Here is a tiny trained network, its code and every weight. The questions are about switching its units off for an input and a target symbol, where a switched-off unit gives its printed mean instead of its output.

import numpy as np


def w(rows, s, z=0):
    codes = np.array(rows[::2]) - 128.0
    scale = np.full(codes.shape[1], s)
    scale[-1] = z or s
    return codes * scale


def f(y):
    return np.maximum(y, 0)


def softmax(a):
    e = np.exp(a - a.max(-1, keepdims=True))
    return e / e.sum(-1, keepdims=True)


def log_softmax(a):
    a = a - a.max(-1, keepdims=True)
    return a - np.log(np.exp(a).sum(-1, keepdims=True))


def net(x, mask):
    ids = ['ΔΠΣΦΨαβγεζηλτ'.index(c) for c in x.split()]
    T = len(ids)
    res = E[ids] + P[:T]
    r = res
    for j in range(3):
        rows = slice(4 * j, 4 * j + 4)
        q, k, v = (r @ M[0][rows].T for M in (Q, K, V))
        z = softmax(np.where(np.tri(T) > 0, q @ k.T / 4**0.5, -1e9)) @ v
        o = O[0][rows]
        res = res + np.where(mask[j], z, o[:, -1]) @ o[:, :-1]
    y = f(res @ A[0][:, :-1].T + A[0][:, -1])
    res = res + np.where(mask[3:27], y, B[0][:, -1]) @ B[0][:, :-1]
    return log_softmax(res[-1] @ U[:, :-1].T + U[:, -1])


Q, K, V, O, A, B = {}, {}, {}, {}, {}, {}
E = w([
[74,202,88,95,180,89,121,82,88],'Δ',
[184,125,155,139,103,108,206,69,85],'Π',
[69,145,107,85,155,113,62,53,191],'Σ',
[33,218,148,80,99,75,77,148,131],'Φ',
[46,91,81,126,116,189,189,142,150],'Ψ',
[90,118,28,111,166,161,121,74,140],'α',
[77,95,74,79,147,232,126,117,167],'β',
[152,181,145,35,142,167,77,116,106],'γ',
[1,115,58,123,100,95,121,110,189],'ε',
[30,164,74,116,113,163,128,181,73],'ζ',
[100,211,156,112,71,129,162,215,49],'η',
[50,128,143,72,83,188,108,167,168],'λ',
[154,92,118,80,128,187,91,65,225],'τ',
],0.0082)
P = w([
[185,171,43,172,254,150,73,188,101],'0',
[86,190,113,62,100,155,139,21,173],'1',
[82,168,124,66,70,149,150,52,153],'2',
[67,161,140,71,64,160,176,76,164],'3',
[63,171,134,74,53,140,203,84,143],'4',
[78,162,134,70,65,153,208,87,111],'5',
[60,171,134,77,71,154,232,110,106],'6',
[77,177,149,68,78,129,245,94,118],'7',
],0.0058)
Q[0] = w([
[106,222,110,79,125,102,135,77,123],'head 1',
[35,139,91,129,108,172,119,146,181],'head 1',
[159,81,153,186,150,138,77,206,114],'head 1',
[134,62,144,163,143,167,113,171,125],'head 1',
[88,180,106,65,91,196,161,108,169],'head 2',
[56,181,124,45,122,218,128,95,136],'head 2',
[118,78,137,191,124,64,92,207,109],'head 2',
[101,129,115,207,161,67,72,202,127],'head 2',
[71,2,223,221,226,34,35,215,197],'head 3',
[88,3,225,239,239,23,24,229,33],'head 3',
[241,33,248,235,232,44,19,205,217],'head 3',
[18,237,31,25,17,236,231,33,206],'head 3',
],0.0092)
K[0] = w([
[174,143,120,192,188,132,77,219,79],'head 1',
[76,98,37,135,148,212,63,181,159],'head 1',
[70,182,130,42,58,109,166,81,142],'head 1',
[76,132,107,79,96,111,156,68,163],'head 1',
[168,173,82,199,176,154,75,169,105],'head 2',
[152,140,69,192,182,135,84,224,79],'head 2',
[62,173,136,64,103,166,150,114,135],'head 2',
[35,148,162,89,93,184,187,172,136],'head 2',
[105,222,236,29,7,67,244,16,52],'head 3',
[21,225,231,17,12,205,233,11,246],'head 3',
[20,25,43,14,7,206,246,20,35],'head 3',
[233,187,7,254,242,44,22,244,46],'head 3',
],0.0086)
V[0] = w([
[181,102,136,132,127,86,190,12,137],'head 1',
[29,132,97,73,154,106,78,99,160],'head 1',
[143,205,179,87,113,28,112,154,84],'head 1',
[141,75,86,191,121,204,166,202,86],'head 1',
[138,111,164,80,49,217,123,139,197],'head 2',
[53,98,157,125,79,169,254,203,163],'head 2',
[146,91,203,165,96,100,232,156,60],'head 2',
[91,221,160,35,140,151,83,176,30],'head 2',
[130,160,231,49,68,138,26,160,228],'head 3',
[33,165,72,156,83,96,173,194,74],'head 3',
[9,171,119,191,100,40,61,108,170],'head 3',
[182,219,172,125,113,11,164,161,48],'head 3',
],0.0078)
O[0] = w([
[70,154,145,84,160,41,164,216,116,70],'head 1',
[130,180,142,209,163,99,108,70,75,146],'head 1',
[80,102,116,244,117,190,203,166,183,120],'head 1',
[219,79,124,56,77,160,91,138,90,169],'head 1',
[201,146,204,83,102,166,110,103,181,43],'head 2',
[193,42,187,48,182,232,140,90,74,69],'head 2',
[181,38,132,81,131,165,188,195,119,64],'head 2',
[199,140,58,206,109,166,178,66,139,205],'head 2',
[175,168,216,189,128,199,131,115,231,3],'head 3',
[100,28,92,204,108,194,115,63,33,182],'head 3',
[41,74,216,255,185,130,127,93,76,105],'head 3',
[98,73,46,196,110,165,189,214,183,148],'head 3',
],0.0075,0.0059)
A[0] = w([
[103,99,181,211,148,155,108,126,177,93],'neuron 1',
[93,61,184,136,95,131,76,227,123,2],'neuron 2',
[158,56,70,44,151,67,183,183,161,153],'neuron 3',
[62,70,72,144,157,124,122,109,60,148],'neuron 4',
[130,228,141,100,151,92,149,114,145,123],'neuron 5',
[133,215,135,82,86,138,171,105,106,129],'neuron 6',
[136,66,133,24,138,153,94,122,73,140],'neuron 7',
[176,67,64,174,149,177,158,151,201,122],'neuron 8',
[144,213,169,131,115,102,93,186,45,144],'neuron 9',
[205,120,129,69,89,132,70,150,64,82],'neuron 10',
[208,137,171,203,121,100,142,62,111,111],'neuron 11',
[62,135,87,136,106,93,137,231,188,138],'neuron 12',
[220,42,139,129,73,189,210,169,170,131],'neuron 13',
[73,138,228,54,122,129,118,114,111,156],'neuron 14',
[129,220,154,157,129,206,124,141,196,176],'neuron 15',
[114,184,163,174,77,98,227,159,175,150],'neuron 16',
[162,201,159,12,130,52,159,166,242,152],'neuron 17',
[94,204,255,219,237,84,114,30,104,154],'neuron 18',
[238,191,111,157,100,202,129,169,101,154],'neuron 19',
[114,129,97,113,204,139,84,249,149,82],'neuron 20',
[116,230,140,233,100,94,183,171,180,130],'neuron 21',
[151,184,158,126,39,114,132,142,205,111],'neuron 22',
[204,144,163,45,83,63,76,124,164,94],'neuron 23',
[120,32,169,197,162,134,118,51,98,104],'neuron 24',
],0.0054,0.0077)
B[0] = w([
[180,63,136,134,164,193,194,138,142,136],'neuron 1',
[54,106,56,1,233,236,47,10,231,128],'neuron 2',
[148,167,151,96,114,187,119,170,128,210],'neuron 3',
[149,122,170,134,102,100,134,141,73,254],'neuron 4',
[128,70,133,146,88,123,110,98,172,165],'neuron 5',
[150,81,111,125,78,164,130,98,156,182],'neuron 6',
[139,130,158,87,159,125,199,122,96,167],'neuron 7',
[37,89,96,76,146,133,78,122,173,179],'neuron 8',
[90,125,91,115,164,100,51,67,169,169],'neuron 9',
[65,104,109,117,220,170,124,65,121,144],'neuron 10',
[104,162,77,127,156,228,69,113,157,161],'neuron 11',
[135,134,65,113,161,197,90,126,115,202],'neuron 12',
[75,143,202,66,123,78,135,134,104,177],'neuron 13',
[126,47,139,131,98,144,106,153,107,163],'neuron 14',
[189,65,168,97,134,104,179,108,154,159],'neuron 15',
[151,88,124,76,180,102,178,109,115,175],'neuron 16',
[182,56,128,152,153,147,102,192,70,194],'neuron 17',
[43,131,166,64,96,180,134,184,149,229],'neuron 18',
[104,104,125,71,104,108,129,21,161,168],'neuron 19',
[71,147,41,143,196,229,17,78,155,144],'neuron 20',
[97,71,87,114,203,128,151,112,140,170],'neuron 21',
[144,64,91,112,130,115,91,117,127,145],'neuron 22',
[93,63,87,178,155,146,136,168,84,148],'neuron 23',
[175,92,114,154,139,162,63,185,95,183],'neuron 24',
],0.0076,0.0095)
U = w([
[97,129,51,122,154,185,42,80,138,210],'Δ',
[107,82,133,109,12,121,196,121,119,182],'Π',
[155,111,209,60,156,66,227,119,68,201],'Σ',
[187,137,82,125,170,85,149,84,198,13],'Φ',
[193,210,182,118,86,196,116,92,203,178],'Ψ',
[229,137,105,247,65,147,90,113,74,45],'α',
[164,195,113,78,119,138,133,211,141,192],'β',
[76,172,173,79,187,90,138,131,198,74],'γ',
[161,63,165,144,127,74,69,167,158,39],'ε',
[136,190,112,102,51,1,80,107,140,40],'ζ',
[88,151,212,148,135,147,72,174,100,61],'η',
[147,109,152,174,209,183,143,146,149,2],'λ',
[116,167,89,193,174,59,158,125,109,48],'τ',
],0.005,0.0038)

Each question gives the input, a string of symbols that net reads in full, and the target symbol t.
The units are the heads (4 rows each of Q, K, V and O) and the neurons (one row each of A and B). Each row of codes is followed by its name. A weight is (code - 128) times the scale printed after its matrix; where a second scale follows, it is the last column's (O, A, B and U).
mask holds one flag per unit, heads first, then neurons. A switched-off unit (its flag False) gives its mean, the last column of its rows in O or B, instead of its output. The means were averaged over made-up inputs and are rounded, as every weight is.
A unit's drop is (log p(t) with every unit on - log p(t) with that unit switched off) / (log p(t) with every unit on - log p(t) with every unit switched off).
The circuit of an input: a set's keep is (log p(t) with only the set's units on - log p(t) with every unit switched off) / (log p(t) with every unit on - log p(t) with every unit switched off). Starting from the 12 units with the biggest drops (on a tie, the unit counted first), units are removed one at a time, each time the one whose removal leaves the highest keep (on an exact tie, the one counted first), for as long as the keep stays at least 0.8.
units of the circuit, in order: the units of the circuit, biggest drop first
most important unit: the unit with the biggest drop
top k neurons: the k neurons with the biggest drops, biggest first
which heads matter: for each layer, one digit per head in row order, 1 if its drop is at least 0.15 and else 0, layers parted by /
drop of u: that unit's drop, to one decimal
input η Ψ α, target Π: units of the circuit, in order	[neuron 13; head 2; head 3; head 1]
input Π ε Π ζ Π η, target β: units of the circuit, in order	[head 3; head 1; neuron 3]
input ε λ η Ψ η, target η: units of the circuit, in order	[head 3; neuron 18; head 2; head 1]
input Ψ η ζ, target Σ: units of the circuit, in order	[neuron 7; head 2; head 3; head 1]
input η η η Σ Π Δ, target Π: top 2 neurons	[neuron 13; neuron 12]
input Π Ψ Π β α, target β: units of the circuit, in order	[head 3; neuron 3; head 1; head 2]
input Π ζ Π τ Ψ, target β: units of the circuit, in order	[head 3; neuron 3; head 2; head 1]
input β Ψ η ε τ Π γ η, target Δ: top 2 neurons	[neuron 9; neuron 10]
input λ Π Δ ε τ γ γ η, target Ψ: which heads matter	011
input τ γ η Δ, target ε: which heads matter	011
input Ψ Π Π Ψ Ψ η Π, target Σ: which heads matter	010
input Φ Φ Ψ Π Δ, target λ: which heads matter	101
input Σ η λ λ τ, target γ: most important unit	head 3
input Π η β, target β: units of the circuit, in order	[head 3; neuron 3; head 1; head 2]
input Π τ Ψ Π Σ, target β: units of the circuit, in order	[head 3; neuron 3; head 1; head 2]
input Δ ε ε, target τ: most important unit	head 2
input Σ Φ α γ Π Π Π, target γ: units of the circuit, in order	[head 3; head 1; neuron 18; head 2]
input ε Δ λ λ η Δ Π, target η: top 2 neurons	[neuron 18; neuron 24]
input Ψ Π Δ ζ η, target Σ: top 2 neurons	[neuron 7; neuron 12]
input γ Π ζ γ Δ, target Φ: top neuron	[neuron 15]
input α Π ζ ε τ, target ζ: which heads matter	010
input Π Π Π Π, target β: top 2 neurons	[neuron 3; neuron 12]
input Π η Π η, target β: which heads matter	111
input γ Δ λ ζ η η, target Φ: which heads matter	011
input Φ λ ε Π ζ Ψ Π λ, target λ: top 2 neurons	[neuron 1; neuron 21]
input λ Ψ λ Π, target Ψ: drop of head 2	0.2
input Ψ Π λ, target Σ: drop of neuron 20	0.1
input Δ γ Π η Π, target τ: drop of head 1	0.2
input ε γ Σ Π ζ, target η: drop of neuron 18	0.3
input η Π η η, target Π: top neuron	[neuron 13]
